Below are the code and all the weights of a small trained network. Each question names an input and a target symbol and asks about switching units off, where a switched-off unit gives its printed mean instead of its output.

import numpy as np


def w(rows, s, z=0):
    codes = np.array(rows[::2]) - 128.0
    scale = np.full(codes.shape[1], s)
    scale[-1] = z or s
    return codes * scale


def norm(h):
    return h / np.sqrt((h * h).mean(-1, keepdims=True) + 1e-5)


def f(y):
    return y / 2 * (1 + np.tanh(0.7978845608 * (y + 0.044715 * y**3)))


def softmax(a):
    e = np.exp(a - a.max(-1, keepdims=True))
    return e / e.sum(-1, keepdims=True)


def log_softmax(a):
    a = a - a.max(-1, keepdims=True)
    return a - np.log(np.exp(a).sum(-1, keepdims=True))


def net(x, mask):
    ids = ['δεζθλμπστφ'.index(c) for c in x.split()]
    T = len(ids)
    res = E[ids] + P[:T]
    r = norm(res)
    for j in range(3):
        rows = slice(2 * j, 2 * j + 2)
        q, k, v = (r @ M[0][rows].T for M in (Q, K, V))
        z = softmax(np.where(np.tri(T) > 0, q @ k.T / 2**0.5, -1e9)) @ v
        o = O[0][rows]
        res = res + np.where(mask[j], z, o[:, -1]) @ o[:, :-1]
    y = f(norm(res) @ A[0][:, :-1].T + A[0][:, -1])
    res = res + np.where(mask[3:19], y, B[0][:, -1]) @ B[0][:, :-1]
    return log_softmax(norm(res)[-1] @ U[:, :-1].T + U[:, -1])


Q, K, V, O, A, B = {}, {}, {}, {}, {}, {}
E = w([
[144,73,174],'δ',
[122,21,3],'ε',
[208,68,53],'ζ',
[146,122,176],'θ',
[186,110,116],'λ',
[174,107,147],'μ',
[153,87,239],'π',
[165,121,192],'σ',
[143,123,130],'τ',
[180,108,82],'φ',
],0.017)
P = w([
[69,187,98],'0',
[178,11,181],'1',
[174,160,153],'2',
[174,20,181],'3',
[173,163,150],'4',
[172,23,180],'5',
[172,165,150],'6',
[172,22,180],'7',
],0.011)
Q[0] = w([
[123,117,179],'h1',
[59,5,129],'h1',
[161,115,168],'h2',
[117,227,110],'h2',
[160,179,135],'h3',
[190,194,147],'h3',
],0.024)
K[0] = w([
[103,136,175],'h1',
[242,20,160],'h1',
[153,153,170],'h2',
[61,185,115],'h2',
[96,186,95],'h3',
[17,253,91],'h3',
],0.019)
V[0] = w([
[199,148,172],'h1',
[95,161,63],'h1',
[62,89,82],'h2',
[71,123,72],'h2',
[156,42,180],'h3',
[98,2,122],'h3',
],0.0096)
O[0] = w([
[216,105,254,203],'h1',
[148,190,50,36],'h1',
[151,162,166,34],'h2',
[164,95,226,2],'h2',
[57,115,117,221],'h3',
[59,78,35,180],'h3',
],0.0091,0.0053)
A[0] = w([
[116,171,66,63],'n1',
[51,144,58,105],'n2',
[132,191,111,2],'n3',
[139,112,172,177],'n4',
[107,54,131,158],'n5',
[70,160,207,109],'n6',
[119,150,100,82],'n7',
[69,113,192,104],'n8',
[62,140,135,99],'n9',
[4,145,200,15],'n10',
[88,125,90,175],'n11',
[165,113,102,179],'n12',
[152,144,154,149],'n13',
[164,107,111,149],'n14',
[106,164,165,115],'n15',
[100,180,78,132],'n16',
],0.021,0.0076)
B[0] = w([
[149,78,176,137],'n1',
[141,217,68,145],'n2',
[189,133,42,128],'n3',
[89,96,109,187],'n4',
[178,206,122,247],'n5',
[125,162,173,144],'n6',
[151,110,153,123],'n7',
[92,121,75,165],'n8',
[118,109,87,125],'n9',
[117,248,174,139],'n10',
[132,144,157,156],'n11',
[63,137,169,187],'n12',
[98,88,102,148],'n13',
[86,138,139,176],'n14',
[148,93,81,127],'n15',
[98,38,135,138],'n16',
],0.013)
U = w([
[67,221,103,59],'δ',
[92,106,41,165],'ε',
[21,85,92,152],'ζ',
[77,161,202,142],'θ',
[167,209,159,170],'λ',
[219,139,204,64],'μ',
[5,215,156,2],'π',
[110,88,170,160],'σ',
[221,107,81,173],'τ',
[158,32,90,170],'φ',
],0.023,0.0069)

Each question gives the input, a string of symbols that net reads in full, and the target symbol t.
The units are the heads (2 rows each of Q, K, V and O) and the neurons (one row each of A and B). Each row of codes is followed by its name. A weight is (code - 128) times the scale printed after its matrix; where a second scale follows, it is the last column's (O, A, B and U).
mask holds one flag per unit, heads first, then neurons. A switched-off unit (its flag False) gives its mean, the last column of its rows in O or B, instead of its output. The means were averaged over made-up inputs and are rounded, as every weight is.
A unit's drop is (log p(t) with every unit on - log p(t) with that unit switched off) / (log p(t) with every unit on - log p(t) with every unit switched off).
The circuit of an input: a set's keep is (log p(t) with only the set's units on - log p(t) with every unit switched off) / (log p(t) with every unit on - log p(t) with every unit switched off). Starting from the 12 units with the biggest drops (on a tie, the unit counted first), units are removed one at a time, each time the one whose removal leaves the highest keep (on an exact tie, the one counted first), for as long as the keep stays at least 0.8.
units of the circuit, in order: the units of the circuit, biggest drop first
k most important neurons: the k neurons with the biggest drops, biggest first
which heads matter: for each layer, one digit per head in row order, 1 if its drop is at least 0.15 and else 0, layers parted by /
input θ μ μ, target θ: 2 most important neurons -> (n5; n8)
input μ φ μ ζ φ, target μ: which heads matter -> 001
input π ζ θ μ μ θ φ, target π: units of the circuit, in order -> (n12)
input ε φ δ ε π φ δ, target ε: which heads matter -> 111
input θ ζ τ θ, target π: units of the circuit, in order -> (h3; n5; n8)
input σ π ζ, target σ: units of the circuit, in order -> (h3; n5; n12)
input δ ζ φ λ, target μ: 2 most important neurons -> (n5; n2)
input ζ θ σ, target ζ: which heads matter -> 000
input λ ζ φ σ τ δ ζ, target λ: units of the circuit, in order -> (h3; n12)
input ε φ μ, target ε: which heads matter -> 100
input λ δ μ ζ θ μ θ, target λ: 3 most important neurons -> (n8; n4; n2)
input π φ φ λ π δ ζ θ, target π: units of the circuit, in order -> (h3; n5)
input φ ζ θ, target φ: 2 most important neurons -> (n16; n5)
input δ ζ φ π δ ζ ζ, target δ: units of the circuit, in order -> (n12)
input ε π ε λ λ, target ε: 3 most important neurons -> (n2; n16; n5)
input π ζ μ, target π: which heads matter -> 010
input φ μ π τ ζ φ τ λ, target μ: which heads matter -> 101
input ζ μ τ, target ζ: 2 most important neurons -> (n5; n16)
input ε θ σ ζ π ζ θ, target ε: which heads matter -> 100
input σ λ θ, target σ: which heads matter -> 001
input ζ δ μ φ, target λ: which heads matter -> 000
input φ φ δ π σ ζ φ, target φ: which heads matter -> 101
input σ δ δ σ τ, target σ: which heads matter -> 001
input φ λ ζ ζ σ μ λ, target φ: 2 most important neurons -> (n5; n16)
input ζ ζ φ π μ, target ζ: units of the circuit, in order -> (n5; h1)
